Below is a small trained network, with its code and all its weights. Each question gives an input and a target symbol and asks what happens when units are switched off, that is, made to give their printed mean instead of their output.

import numpy as np


def w(rows, s, z=0):
    codes = np.array(rows[::2]) - 128.0
    scale = np.full(codes.shape[1], s)
    scale[-1] = z or s
    return codes * scale


def f(y):
    return np.maximum(y, 0)


def softmax(a):
    e = np.exp(a - a.max(-1, keepdims=True))
    return e / e.sum(-1, keepdims=True)


def log_softmax(a):
    a = a - a.max(-1, keepdims=True)
    return a - np.log(np.exp(a).sum(-1, keepdims=True))


def net(x, mask):
    ids = ['ΠΦαγημτ'.index(c) for c in x.split()]
    T = len(ids)
    res = E[ids] + P[:T]
    u = 0
    for l in range(2):
        q, k, v = (res @ M[l].T for M in (Q, K, V))
        z = softmax(np.where(np.tri(T) > 0, q @ k.T / 3**0.5, -1e9)) @ v
        res = res + np.where(mask[u], z, O[l][:, -1]) @ O[l][:, :-1]
        u += 1
        y = f(res @ A[l][:, :-1].T + A[l][:, -1])
        res = res + np.where(mask[u : u + 12], y, B[l][:, -1]) @ B[l][:, :-1]
        u += 12
    return log_softmax(res[-1] @ U[:, :-1].T + U[:, -1])


Q, K, V, O, A, B = {}, {}, {}, {}, {}, {}
E = w([
[67,79,207,99],'Π',
[199,152,64,130],'Φ',
[244,230,218,137],'α',
[136,138,82,166],'γ',
[51,140,150,193],'η',
[83,52,139,125],'μ',
[193,67,90,46],'τ',
],0.011)
P = w([
[73,200,48,83],'0',
[187,2,166,213],'1',
[164,49,200,175],'2',
[181,43,208,195],'3',
[164,58,218,223],'4',
[149,28,216,226],'5',
[126,34,242,254],'6',
[179,19,198,243],'7',
],0.0061)
Q[0] = w([
[169,224,191,23],'0.h0',
[158,8,100,254],'0.h0',
[254,96,198,205],'0.h0',
],0.0085)
K[0] = w([
[33,56,203,246],'0.h0',
[133,219,58,19],'0.h0',
[2,210,105,133],'0.h0',
],0.0093)
V[0] = w([
[126,169,120,1],'0.h0',
[196,139,80,19],'0.h0',
[141,62,102,87],'0.h0',
],0.0087)
O[0] = w([
[103,192,195,35,200],'0.h0',
[171,195,119,1,192],'0.h0',
[118,82,93,72,3],'0.h0',
],0.0088,0.0012)
A[0] = w([
[202,140,142,149,188],'0.n0',
[176,106,119,157,176],'0.n1',
[131,129,116,128,92],'0.n2',
[96,184,95,148,194],'0.n3',
[142,6,141,128,192],'0.n4',
[74,77,80,87,124],'0.n5',
[96,138,168,182,200],'0.n6',
[123,110,143,68,208],'0.n7',
[146,117,119,128,112],'0.n8',
[113,131,217,155,253],'0.n9',
[125,87,114,108,184],'0.n10',
[224,142,149,147,221],'0.n11',
],0.011,0.0027)
B[0] = w([
[104,106,231,160,207],'0.n0',
[55,116,185,208,208],'0.n1',
[131,127,129,138,128],'0.n2',
[165,91,53,202,152],'0.n3',
[98,195,34,247,253],'0.n4',
[31,115,131,113,139],'0.n5',
[194,107,182,151,233],'0.n6',
[132,188,217,107,159],'0.n7',
[110,129,117,145,138],'0.n8',
[222,139,197,139,254],'0.n9',
[99,184,164,122,153],'0.n10',
[131,121,254,174,229],'0.n11',
],0.0057,0.0064)
Q[1] = w([
[137,111,163,143],'1.h0',
[194,148,255,177],'1.h0',
[187,156,217,194],'1.h0',
],0.0086)
K[1] = w([
[114,172,147,79],'1.h0',
[80,253,95,8],'1.h0',
[51,253,93,38],'1.h0',
],0.0066)
V[1] = w([
[197,132,80,232],'1.h0',
[213,209,8,140],'1.h0',
[254,127,253,134],'1.h0',
],0.0077)
O[1] = w([
[162,35,162,181,187],'1.h0',
[90,2,220,42,253],'1.h0',
[244,174,139,121,76],'1.h0',
],0.0096,0.0055)
A[1] = w([
[164,114,108,158,167],'1.n0',
[121,124,104,217,186],'1.n1',
[149,254,8,115,152],'1.n2',
[209,141,174,92,76],'1.n3',
[116,127,153,153,113],'1.n4',
[182,106,190,94,69],'1.n5',
[181,238,167,163,33],'1.n6',
[149,171,155,29,191],'1.n7',
[146,217,151,124,73],'1.n8',
[100,112,107,168,61],'1.n9',
[144,196,93,104,114],'1.n10',
[98,122,159,160,2],'1.n11',
],0.0081,0.0032)
B[1] = w([
[137,136,191,159,176],'1.n0',
[105,199,175,121,254],'1.n1',
[112,89,25,173,209],'1.n2',
[83,140,173,72,207],'1.n3',
[106,134,85,113,208],'1.n4',
[93,150,102,122,241],'1.n5',
[76,2,119,68,244],'1.n6',
[195,227,87,71,188],'1.n7',
[166,45,79,146,194],'1.n8',
[141,175,169,94,180],'1.n9',
[136,99,47,145,170],'1.n10',
[146,139,73,91,214],'1.n11',
],0.007,0.0088)
U = w([
[123,77,52,195,2],'Π',
[139,196,200,62,166],'Φ',
[224,62,125,115,48],'α',
[23,1,156,100,167],'γ',
[218,162,154,216,177],'η',
[10,223,112,153,156],'μ',
[116,153,85,108,132],'τ',
],0.0058,0.0038)

Each question gives the input, a string of symbols that net reads in full, and the target symbol t.
The units are the heads (3 rows each of Q, K, V and O) and the neurons (one row each of A and B). Each row of codes is followed by its name. A weight is (code - 128) times the scale printed after its matrix; where a second scale follows, it is the last column's (O, A, B and U).
mask holds one flag per unit, layer by layer, with each layer's heads first. A switched-off unit (its flag False) gives its mean, the last column of its rows in O or B, instead of its output. The means were averaged over made-up inputs and are rounded, as every weight is.
A unit's drop is (log p(t) with every unit on - log p(t) with that unit switched off) / (log p(t) with every unit on - log p(t) with every unit switched off).
The circuit of an input: a set's keep is (log p(t) with only the set's units on - log p(t) with every unit switched off) / (log p(t) with every unit on - log p(t) with every unit switched off). Starting from the 12 units with the biggest drops (on a tie, the unit counted first), units are removed one at a time, each time the one whose removal leaves the highest keep (on an exact tie, the one counted first), for as long as the keep stays at least 0.8.
units of the circuit, in order: the units of the circuit, biggest drop first
unit that matters most: the unit with the biggest drop
top k neurons: the k neurons with the biggest drops, biggest first
drop when u is switched off: that unit's drop, to one decimal
input Φ η μ, target Φ: unit that matters most -> 0.h0
input Φ Φ α, target Φ: units of the circuit, in order -> 0.h0; 1.h0; 1.n3
input α Π γ μ, target α: top 2 neurons -> 1.n6; 0.n11
input η γ α, target γ: units of the circuit, in order -> 1.n6; 0.n11; 1.n7
input Π Φ γ τ, target Π: top 2 neurons -> 0.n4; 1.n2
input Φ η γ γ μ Π γ α, target γ: top 2 neurons -> 1.n6; 0.n11
input Π Φ γ μ Φ η, target Π: top 3 neurons -> 1.n2; 0.n4; 1.n6
input Π γ α μ η Π, target Π: top 3 neurons -> 0.n4; 1.n2; 1.n6
input Π η η μ, target Π: top 2 neurons -> 0.n4; 1.n2
input α η μ γ, target α: top 3 neurons -> 1.n6; 1.n8; 0.n11
input τ η γ η Φ η γ, target τ: top 2 neurons -> 1.n7; 1.n2
input τ γ γ, target τ: top 3 neurons -> 1.n7; 1.n2; 0.n7
input Π Φ γ γ Φ μ γ γ, target Π: top 3 neurons -> 1.n2; 0.n4; 1.n6
input τ γ γ γ γ μ Π η, target τ: top 2 neurons -> 1.n7; 1.n2
input η γ Π, target η: drop when 1.h0 is switched off -> 0.2
input η Φ γ, target η: drop when 1.h0 is switched off -> 0.3
input η Φ γ α μ, target η: drop when 0.h0 is switched off -> 0.3
